Look-ups in named tables: a row name and a column name give one cell, copied from the table.

nabetak.tsv
	zeseg	fus	gal	fimukap	bibo
luvel	218	852	-533	-352	-556
soni	-506	-612	159	-622	-99
filali	-513	-181	-159	87	-134
dutufa	-617	-633	53	82	-479
zup	-690	-645	-19	-415	-527
leg	445	115	108	37	-723
vazu	-356	-957	236	-455	-370
mik	-435	488	-231	124	0
livo	-461	-450	75	-76	-169
siruvu	13	35	-562	-1	-88

What is the bibo of leg in nabetak?
-723
What is the gal of soni in nabetak?
159
What is the bibo of soni in nabetak?
-99
What is the zeseg of mik in nabetak?
-435
What is the fus of zup in nabetak?
-645
What is the gal of dutufa in nabetak?
53
What is the fimukap of siruvu in nabetak?
-1
What is the bibo of siruvu in nabetak?
-88
What is the fus of leg in nabetak?
115
What is the fimukap of vazu in nabetak?
-455

Table nogepit
           bet  zefurif  suzozum  pesolon    mok     tas  votifi  zepup    zil
foran     7200   -85954   -77395    20178   9130  -19144  -52371  28370  46415
nus       9977   -79073   -57912    26670   3721  -31231  -34533  30520  28904
sifivo    8068   -83803   -76838    25996   9774  -21913  -45258  26071  41603
moniko    5956   -84840   -75472    21800   9844  -20446  -51999  27612  43758
sepudim   5146   -85380   -81940    21778  10878  -18097  -55082  28042  45991
kasiri    6715   -89481   -88021    20541  11919  -16165  -61938  28129  54600
rimad     7996   -82396   -68126    22607   7727  -23909  -44832  30230  38370
mupam    14865   -76994   -42095    32935  -3232  -43316  -18203  30348  16200
puzod     5917   -88133   -82883    23160  13450  -15344  -55522  27232  52642
tad      10303   -80987   -67606    23650   7113  -27141  -41915  28887  36984
libedos   9550   -80247   -60288    23954   5654  -26977  -38434  28469  31646
vup      11949   -80971   -54251    26031    730  -33072  -27903  27587  30114
namit     4310   -90376   -85521    23167  12335  -17366  -59533  27307  51795
sumadi   12239   -76698   -47954    28734    972  -35332  -23935  31351  20584

mok of sifivo = 9774
suzozum of puzod = -82883
bet of foran = 7200
suzozum of sifivo = -76838
tas of foran = -19144
suzozum of nus = -57912
votifi of nus = -34533
mok of foran = 9130
votifi of sumadi = -23935
zepup of kasiri = 28129
zefurif of libedos = -80247
tas of mupam = -43316
votifi of sepudim = -55082
mok of kasiri = 11919
zil of rimad = 38370
zefurif of mupam = -76994
zil of sumadi = 20584
pesolon of puzod = 23160
mok of moniko = 9844
suzozum of sumadi = -47954

gozetut =
	kagido	vodises	fev	kevepa	vav	zusom	pakore	sebef	gamusuv	fetabi
noz	147	106	175	131	129	150	239	166	186	114
tigovo	119	117	129	161	123	142	215	155	189	118
sudid	57	137	101	229	139	94	162	176	136	181
pim	84	154	93	209	141	119	112	141	156	181
vavevu	91	92	134	158	112	133	233	189	154	141
noru	147	96	178	71	124	179	126	170	105	194
zek	63	82	110	180	107	131	242	189	179	153
vuded	134	158	121	208	147	103	252	149	184	61
bip	155	168	163	123	167	142	37	143	68	206

sebef of noz is 166
gamusuv of zek is 179
vav of tigovo is 123
pakore of vavevu is 233
vodises of vuded is 158
zusom of vuded is 103
sebef of bip is 143
fetabi of noru is 194
fetabi of tigovo is 118

Table todogul
|  | vur | menoze | ful | tila | rut | gebi | feg | rel | sug |
|---|---|---|---|---|---|---|---|---|---|
| velupan | 1.08 | -6.25 | -1.68 | -0.34 | 1.76 | -0.40 | 4.45 | 1.65 | -1.97 |
| zef | 1.52 | -3.83 | 2.79 | -0.78 | -1.25 | 4.38 | 2.76 | -0.32 | 0.59 |
| mema | 2.25 | -4.62 | 4.48 | -1.44 | -1.38 | 5.27 | 2.71 | -0.35 | 1.22 |
| nafet | 2.08 | -2.52 | 2.32 | 0.87 | 0.10 | 2.15 | 1.57 | -0.58 | 2.61 |
| som | 1.23 | -4.18 | 5.02 | 0.01 | -0.29 | 2.75 | 1.72 | -2.17 | 2.51 |
| fir | 0.57 | -0.59 | 1.19 | 2.12 | 0.79 | 0.44 | 1.78 | -0.12 | 1.51 |
| tofesu | 0.78 | -1.98 | 1.99 | 0.68 | -0.79 | 1.60 | 1.77 | -0.42 | 2.65 |
| nup | 2.09 | -5.44 | 4.09 | -0.30 | -0.25 | 1.58 | 0.70 | -2.31 | 2.35 |
| kiv | -0.04 | -5.40 | -0.58 | -0.70 | 2.55 | -0.16 | 3.03 | 2.12 | -3.34 |
| ret | 1.94 | -2.55 | 2.49 | 1.33 | -0.98 | 2.18 | 1.95 | -0.60 | 1.24 |
| pof | 1.53 | -1.10 | 1.63 | 0.14 | 0.23 | 1.72 | 2.65 | -0.04 | 2.17 |
| libimut | 0.66 | -4.26 | 4.64 | -1.30 | -0.93 | 2.28 | 0.65 | -1.32 | 2.37 |
| telelen | 1.62 | -2.95 | 2.49 | 1.40 | -1.06 | 2.50 | 1.00 | -1.29 | 3.13 |

tofesu, tila: 0.68
nafet, feg: 1.57
pof, feg: 2.65
nup, tila: -0.30
telelen, feg: 1.00
kiv, gebi: -0.16

nafe:
|  | lokog | nofodin | vitif | toz | losikaz | salatib | zivo | gat | bolig | malugez |
|---|---|---|---|---|---|---|---|---|---|---|
| zoko | -0.050 | -0.225 | -0.601 | 0.217 | -0.813 | 0.318 | 0.726 | 0.468 | -0.036 | -0.588 |
| sefupa | 0.174 | -0.336 | -0.141 | -0.517 | 0.043 | -0.176 | 0.411 | -0.075 | -0.421 | -0.575 |
| pazavis | 0.172 | 0.200 | -0.347 | -0.020 | -0.298 | 0.655 | 0.129 | 0.419 | -0.411 | -0.188 |

pazavis, nofodin => 0.200
sefupa, toz => -0.517
zoko, nofodin => -0.225
sefupa, lokog => 0.174
pazavis, vitif => -0.347
zoko, malugez => -0.588
zoko, gat => 0.468
pazavis, salatib => 0.655
sefupa, losikaz => 0.043
pazavis, malugez => -0.188
sefupa, malugez => -0.575
zoko, toz => 0.217
zoko, salatib => 0.318
sefupa, gat => -0.075
zoko, lokog => -0.050
zoko, bolig => -0.036
Which row has the largest zivo? zoko

zizaz.csv
,tomad,besipi,sudet
ligun,3433,3574,3251
kad,2310,5659,3469
bar,2729,4578,3563
kir,8944,7017,6320
mifavev,2706,5057,2648
lafo,3325,5041,3111
seg,2091,5604,2920
lekibi,2363,4537,3348

tomad of ligun = 3433
tomad of seg = 2091
sudet of kir = 6320
besipi of bar = 4578
besipi of lekibi = 4537
tomad of lekibi = 2363
besipi of lafo = 5041
sudet of kad = 3469
tomad of bar = 2729
tomad of lafo = 3325

fevipon:
fields: zizus, kuritu, makatub, pes, mus, gonizo, foso, sim, pefif, zileb
gaf: [147, 143, 159, 124, 75, 155, 239, 121, 171, 210]
lodonu: [122, 157, 144, 165, 226, 104, 34, 164, 139, 82]
buleseb: [143, 174, 190, 107, 50, 133, 120, 60, 229, 200]
kig: [135, 118, 114, 167, 198, 142, 231, 214, 88, 133]
bosaner: [157, 121, 111, 178, 210, 172, 213, 221, 77, 125]
pon: [142, 175, 183, 122, 97, 127, 74, 82, 212, 163]
bimal: [150, 142, 121, 189, 253, 148, 81, 205, 98, 69]
megavu: [128, 113, 106, 174, 219, 134, 233, 228, 74, 115]
pinob: [151, 179, 194, 109, 43, 144, 109, 58, 230, 203]
dutumam: [126, 129, 117, 176, 236, 119, 143, 213, 93, 89]
deda: [155, 170, 156, 166, 204, 142, 8, 143, 155, 90]

What is the sim of pon in fevipon? 82
What is the gonizo of dutumam in fevipon? 119
What is the pes of pinob in fevipon? 109
What is the foso of pon in fevipon? 74
What is the mus of megavu in fevipon? 219
What is the foso of buleseb in fevipon? 120
What is the foso of deda in fevipon? 8
What is the kuritu of pon in fevipon? 175
What is the makatub of bimal in fevipon? 121
What is the mus of lodonu in fevipon? 226
What is the foso of lodonu in fevipon? 34
What is the gonizo of deda in fevipon? 142
What is the zizus of buleseb in fevipon? 143

